Questions about the table below.
1) Give the entry just left of the centre entry.
2) Give the entry in the bottom-right corner.
3) Give the 2nd-last entry, reading row by row.
4) Give the bottom-left entry.
5) Give the third entry from the end, reading row by row.
6) Give the entry directly above the centre entry.
7) Give the 1st entry in reading order.
8) Give the entry directly above the largest entry.
[[135 130 125 129 133]
 [110 117 141 132 122]
 [144 135 116 125 138]
 [114 122 136 131 121]
 [149 137 111 123 140]
 [113 119 138 130 121]
 [113 118 139 131 126]
 [110 117 141 131 120]
 [137 132 122 129 137]
 [140 133 121 128 139]
 [141 131 122 129 139]
 [143 134 117 128 140]
 [145 134 116 128 138]]
1) 118
2) 138
3) 128
4) 145
5) 116
6) 138
7) 135
8) 114

Questions about the row below.
1) Read off the entry just right of 123.
2) Read off the entry just left of the largest entry.
135,157,132,118,129,138,120,145,99,118,123,122,129,148,125
1) 122
2) 135
